[-15.7  -8.3   5.6  37.4 -12.4 -14.6   9.7  -9.3  34.2   2.0  -0.1  24.4
  14.5  -3.5 -10.0   0.2  -9.8  -0.4   5.8 -42.9   1.1   5.4  -3.0  11.3
   7.1  11.1   8.1  12.8 -11.9  21.3  -5.8  47.5]  (121)
[-11.4  -4.3  -9.9 -63.6   5.3   3.1  11.2  26.2 -35.1   1.4   6.4   7.3
 -21.3   9.4 -14.8  -9.3   8.5  18.9   3.6  31.7  -6.6 -18.3  -2.2 -15.0
   0.9 -17.1   6.0  10.3  -3.7  -3.2  -5.6 -40.7]  (37)
[ -5.4   4.2   7.7 -16.6   0.1  -5.6  -1.4 -18.5 -15.3 -13.7  -1.2  -1.9
  12.0  -2.5  -0.6  -2.6   0.2   9.7  -0.6 -21.1  -2.5   8.5   0.1   2.0
  11.5   4.6   2.6  22.0   0.5 -11.7 -12.8  19.0]  (121)
[-19.8  -3.5  14.3  -0.9  -2.4 -10.3   0.3 -15.6  14.7   6.9   2.3  -2.7
   8.1   0.8 -12.3   1.9  -3.1   5.9  -7.6   5.4   3.7 -14.4  -4.6   9.0
   1.7  -7.2   3.0   9.4   2.3  -4.6   3.6  10.7]  (121)
[ -1.6   4.0  -9.2 -10.6  -5.4  -4.3   1.4  14.7 -28.4  20.0 -20.7   4.3
  -7.9  -4.2   4.6  -0.4  -9.7  16.9  10.3   7.0 -10.1 -11.1   2.8 -10.2
 -11.5   8.3 -13.1   1.1  -9.6  -1.9  -3.2  -3.1]  (80)
[  1.0  -8.3  -2.7 -37.1   3.3  -7.1  11.4  13.6 -38.0   6.6  -0.9   4.6
 -12.1  -5.7  -4.3  -4.9  -2.2   1.3   2.3   7.5  -8.8  -3.8   1.5 -23.8
  -6.7  -8.1  -9.9   4.7   6.2  -7.1  -2.8 -28.2]  (80)
[ -0.7 -11.6   1.5  44.1   7.0  -7.2  12.1 -14.6  -9.1  -9.6   0.2   4.0
   1.5  -2.6  -3.2   2.7   4.5  -9.9  -2.5   5.3  -8.9 -18.8 -11.3  -1.1
  -3.3  -4.1  10.5   9.2   5.6  10.3  -3.1  -1.6]  (121)
[  3.4  -4.7  -0.3  -2.8   1.0   5.2   3.7  32.2 -27.2   5.5  -5.1   7.2
 -11.9  -0.4  -4.1  -0.5  -0.1   6.6  -1.6  11.5 -12.4  -6.6   5.2 -12.0
 -11.4   5.8  -0.8   6.2  -7.6  10.2   3.8   2.5]  (80)
[ -7.7 -12.6   6.6 -36.0 -16.2  -2.6   8.8  32.9 -42.8   7.3  -6.7  -0.7
 -20.0 -11.6  12.3   9.9   1.3   2.3  -5.2   6.2 -35.4 -11.2   1.6 -21.5
  -5.6 -14.0  -2.4  21.9  13.4  -3.3   1.3 -33.0]  (37)
[  0.3 -15.9  -7.7 -12.4   2.0  10.3  13.7  38.3  -7.2 -10.7  -5.7  -5.8
 -15.2  -4.0  -2.9  -8.0   9.7  19.1  -2.6  -8.8  -8.0  -8.7   6.7  -8.3
 -10.8   2.1 -14.8   7.0  -5.7   1.7   0.0 -10.4]  (80)
[ -4.4 -13.4  -5.3 -29.8  -3.4  -1.1   9.7  32.1 -20.9   3.5   2.1  -0.5
  -9.5   1.2 -10.7  -2.3  -4.7  22.0  -9.3  -0.9  -8.4 -22.5   4.7 -13.8
   0.7  -2.4   3.6  11.0  -5.1  -3.8  -2.4 -16.9]  (37)
[ -6.0  -4.4   5.6  -4.4   0.2  -1.5   1.2   5.1  -3.4   6.0  -1.9   1.5
  -4.7  -1.3   6.9  -1.8   0.6   6.5  -0.2  -5.5  -8.7   8.5   5.7  -3.1
  -1.5   9.3  -4.3  12.9  -1.7   1.3 -14.1  23.1]  (37)
[ -4.2 -17.1   4.5  30.6  -3.3  -3.9  -3.3 -14.8   6.0  -4.9   4.2  -1.0
   3.2   0.6  -3.2  -8.9   2.0  -5.4  -9.6  -7.3  -2.7  -9.9  -7.9  -7.0
   3.3   9.7   8.3  12.0 -10.0   7.8  -0.2   0.0]  (121)
[  8.7  -6.0  -1.6  11.3   4.3  -3.1  -5.8  25.5 -15.3  -0.5  -1.4   1.0
 -12.0  -6.3   7.5  -4.2   3.9  10.5  -4.4  12.0 -12.5  -3.5  10.5 -34.9
  -2.7   3.9  -8.4  13.7  -4.9  -1.9   9.4  -7.0]  (80)
[  3.8 -11.7   1.3   2.8  -4.1  -1.6   2.1  20.6 -11.5  -8.6  -9.1  -5.4
  -2.5   2.6  -7.3  -2.1   0.9  17.8   8.2   6.2  -5.1 -29.7  -4.0   0.7
 -12.7  -1.2  -4.4  -2.6  -7.0   4.3  -3.4   5.9]  (37)
[  1.6  -4.5  -5.9  -1.6  -4.7  -0.6  11.5  31.9 -25.4  12.9  -8.3   2.4
  -3.5  -4.0   3.9   2.0  -7.8  10.8  -4.3  10.1 -16.8 -10.9   8.8  -4.1
 -17.5  -7.1  -7.7   2.6   3.5   1.1  14.6  22.1]  (80)
[ -0.1  -2.6  -7.1 -18.6  -0.3   1.8  14.6  21.7 -29.1   5.0   1.0  -1.6
  -3.8  -3.9  -6.8  -6.0   3.1   7.5  -3.8  12.3 -31.3  -4.7   7.5  -8.7
  -4.9  -1.9  -6.0  15.0   3.5   2.9   1.3   5.6]  (80)
[-16.0  -5.3  -4.6  19.4   2.3  -8.4   5.1  -3.4  -6.7  -7.2  -0.5  -1.0
   6.3   2.8  -4.3   2.0  16.3  -2.4  -7.6  -9.4 -12.9 -16.4   0.4  -0.9
   2.8 -17.3   5.1  16.5   5.9  -6.3   6.1   6.2]  (121)
[ -0.9 -17.6  11.0  48.1  12.1  -3.2   4.1 -17.4 -11.1   0.8  14.1   1.0
  19.8   2.0   8.0   7.4  10.9 -17.5 -10.8 -14.0 -12.3  14.9   4.4  -4.7
  10.2   1.2   8.3  30.8  28.5  -9.9  14.7  32.3]  (121)
[ -6.7 -22.6  -7.6 -53.8   4.4  -9.9  13.0  18.8 -63.1   4.7  -5.1   5.8
 -10.0  -4.9 -25.6   7.4  10.3  24.9  -7.6   3.5   2.5 -47.3   4.2 -13.6
 -12.2 -14.1 -15.7   9.4  -1.6 -34.3  -0.8 -74.2]  (37)
[  9.1 -14.9   9.0  80.3  -4.1 -13.2   6.1  12.6 -19.5 -25.8 -20.2   9.8
   7.9  -5.4   0.8  -1.8   1.7  -6.4 -18.6  40.4 -11.1 -71.0   7.7  18.1
 -41.1 -12.8  25.2  16.0   2.3  -1.5  -1.9  39.1]  (121)
[ -2.8 -15.0   7.4  46.4  -3.2  -6.9   4.2  -3.1 -18.3 -13.0  -3.4  -7.5
  -1.6   4.8   3.1   8.8   4.6  -4.0  -5.2   3.8 -20.8 -25.3   4.3  10.0
 -10.1  -8.4  -3.8   9.6   9.9  -7.3  -6.9  -3.9]  (121)
[ -3.3 -10.3   2.9  -6.7  11.6  -4.7  17.5   5.8 -37.0   8.9   1.1   3.1
  -8.2  -2.5  16.7   4.6   2.7   3.2  -4.9 -16.3 -29.2   2.7   0.6 -15.8
  -4.2  -7.6  -0.5  21.4  17.3  -4.5   8.9   3.8]  (37)
[ -6.8  -8.5  -7.4 -45.9  -0.8   8.2  13.2  48.7 -13.4 -31.2  -4.3   0.3
 -12.6  11.7 -24.0 -12.4   7.9  20.5  -1.4 -17.5  -6.7 -17.9  12.8  -6.5
 -17.2  -0.5  -6.0   3.3   3.3  -1.0 -10.1 -51.2]  (80)
[ -1.3 -11.3   0.3 -18.1   3.0 -10.1  12.4   2.6 -28.8  16.8  -2.7   4.0
  -4.5   2.4  11.9   1.1   6.1  13.1  -9.1  11.1 -13.9 -10.4  -4.4 -15.4
  -4.1  -5.5   2.3   7.1   2.2  -9.1  -6.0   3.6]  (37)
[  6.6 -13.4 -10.9  25.5   4.8   0.4  11.3  30.0 -48.3  10.8  -3.3  -0.1
  -7.4   0.4   7.8  -4.0   5.0   9.8  -8.9   4.7  -6.0 -25.2  -0.4 -20.9
 -10.1  -4.4  -4.1  -1.3   2.5  -0.3  -4.3 -53.0]  (37)
[ -0.7 -11.7   3.1  14.3   0.9  -5.4   2.3 -12.1   7.8  -8.6   1.9   4.1
   8.0  -5.3  -2.0  -5.6  -0.8  -3.7  -2.1  -4.0   1.5 -18.6 -33.6   6.7
   2.8  -6.6   4.1   3.2  -4.9   4.1  -4.0  -2.3]  (121)
[-11.0 -13.4  19.3  31.0  -1.0 -10.2  -2.1 -18.4  16.8  -8.9  -0.9  17.6
  10.4   0.9   9.6   0.1  -2.5  -7.9  -6.5 -22.2  -4.2  -4.7  -6.8   2.4
   2.2  -2.5   1.4  20.1  10.1   1.5   7.1  23.9]  (121)
[  5.1  -5.5  -9.9   6.2 -13.6   1.3  13.1  13.3 -20.2   9.3   5.6   6.9
  -4.9  -3.2 -17.7  -7.5   8.8  14.7   1.6   1.5   1.2 -13.1   7.9  -9.0
   6.4   0.1 -15.7  12.7  -6.3   3.0   2.3 -63.6]  (80)
[ -1.3 -15.8   0.3  25.9 -15.8   7.2   8.6  -8.8   3.1  -4.3   2.1  10.1
  13.5   1.7  -6.2   0.7   5.7   1.7  -9.9 -15.2 -13.7 -13.8   0.1   3.9
   2.7  -2.3  15.7  22.6   6.2 -10.8  -2.4  25.1]  (121)
[-35.5 -18.6   7.9  -7.8   3.4  -1.8   9.7 -21.9 -10.8   1.5   5.3   0.8
  12.5   0.3  -6.9  -4.8  15.9  -1.6  -0.5 -30.4  -1.2 -19.0   0.0   8.3
   2.6  -9.3  14.8  11.3  -4.8 -11.6   0.3 -20.2]  (121)
[  9.8 -10.0  -1.2  22.6   4.9  -1.6  16.9  37.7   1.3   0.1  -5.4   1.9
 -18.7  -4.8  -4.9  -5.4   6.1   7.7  -3.0  16.1 -11.2  -8.2   9.0 -14.5
 -13.7  17.4 -16.3  16.7  -7.0   2.8  12.3  24.9]  (80)
[ 12.1   6.3  -9.6 -12.9   1.2   5.5   5.8  19.9 -47.0  11.4  -4.9   0.4
 -23.1   3.8  33.7   0.7  15.6  14.4  -2.0  25.6   0.5  27.2   2.4  -9.8
 -13.5 -19.4 -11.2   2.7   7.3  -7.0   3.8  18.3]  (37)
[ -4.5 -18.2   1.8  10.4   4.4   2.7   7.6  -1.3 -37.5   6.2   4.1  -1.5
  13.5   3.0  -6.2  -4.4   1.0   1.9 -12.4 -15.4 -12.1 -11.3   1.4  -9.8
   1.9  -6.5 -27.2  14.5  10.7   5.4   1.5 -43.6]  (121)
[  5.3 -11.0  -5.3  -9.9  14.5   3.0   5.0   8.7 -40.2   7.1   5.2  -0.3
 -13.5   2.3 -14.7 -12.2   6.3   7.1   0.3 -23.3  -1.8 -10.3   0.6 -24.2
  -9.9 -11.5 -15.0   5.7  -2.5  -9.8  -2.3 -52.5]  (80)
[ -7.3 -15.1  -3.0  38.8  -3.1 -13.3   4.1   3.8   9.9  -2.8  -1.5 -12.1
  17.8  -6.3   2.0   1.2  -3.4  -3.8  -6.3   0.3 -15.5 -11.8   0.8  -6.2
   3.4  -0.9   3.6  19.8   6.9  -4.3   5.0  11.0]  (121)
[  7.0  -1.6   5.6 -18.2  10.7  -0.7   8.3   4.6 -20.3   2.5   3.0  -5.0
   1.3   0.5  -5.5  -8.5  14.5   2.6   1.1  -7.2  -6.7   6.3  -8.1 -14.9
   4.2   2.1  -7.9  19.2   7.6 -12.3   4.1 -19.9]  (80)
[  2.2 -10.6   5.8  31.1  -0.2   4.3  -1.9 -19.6  10.0  -7.8  -1.2   6.9
  -1.8  10.8   2.4  -8.9  -3.6  -8.9   1.9  -2.0   3.1 -11.9  -2.7  13.5
  -0.2   3.0   5.5   5.6  -1.4   1.3  -0.8   8.0]  (121)
[-17.8  -4.0  -2.2 -54.1 -11.9  -2.8  15.4  24.9 -35.0  10.3   2.6  -4.7
  -5.6   0.3   7.1   5.6   6.7  11.0  -4.2  -0.4 -26.1   7.0  -0.5 -19.3
   3.1 -12.6   6.2   4.6   7.7  -0.8  -2.4 -22.3]  (37)
[ -7.8  -9.9   1.9  32.2  -3.4  -9.6   0.5 -11.9   5.7  -7.6  -3.8  -7.5
  12.8 -13.3  -5.2 -12.6  -7.9  -0.2  -1.6  -9.3  -2.2 -14.5  -4.3   4.3
   9.4  -0.2   9.2  19.0   2.4   2.2  -2.6   4.6]  (121)
[  2.7   0.0  -6.2 -48.7   6.3  -5.3  13.8   5.7 -26.5  32.3  -5.2   3.9
  -2.0  -1.7   3.4   0.0  -1.5  11.4  -5.8  14.6 -10.9  22.4  -0.5  -4.8
  -4.3   0.7  -6.2  10.5  -1.6  -0.2   3.7  22.0]  (80)
[ -1.1 -11.1  -1.3 -42.1   8.6  15.6  15.1   9.9 -13.3  -3.5   1.7   3.8
 -11.7  -1.8 -28.0  -6.9   5.5  28.9  -3.6 -24.9  -1.9 -16.7   8.4  -6.1
  10.1  -3.5  -9.6   4.2   1.9 -10.8   0.5 -31.6]  (80)
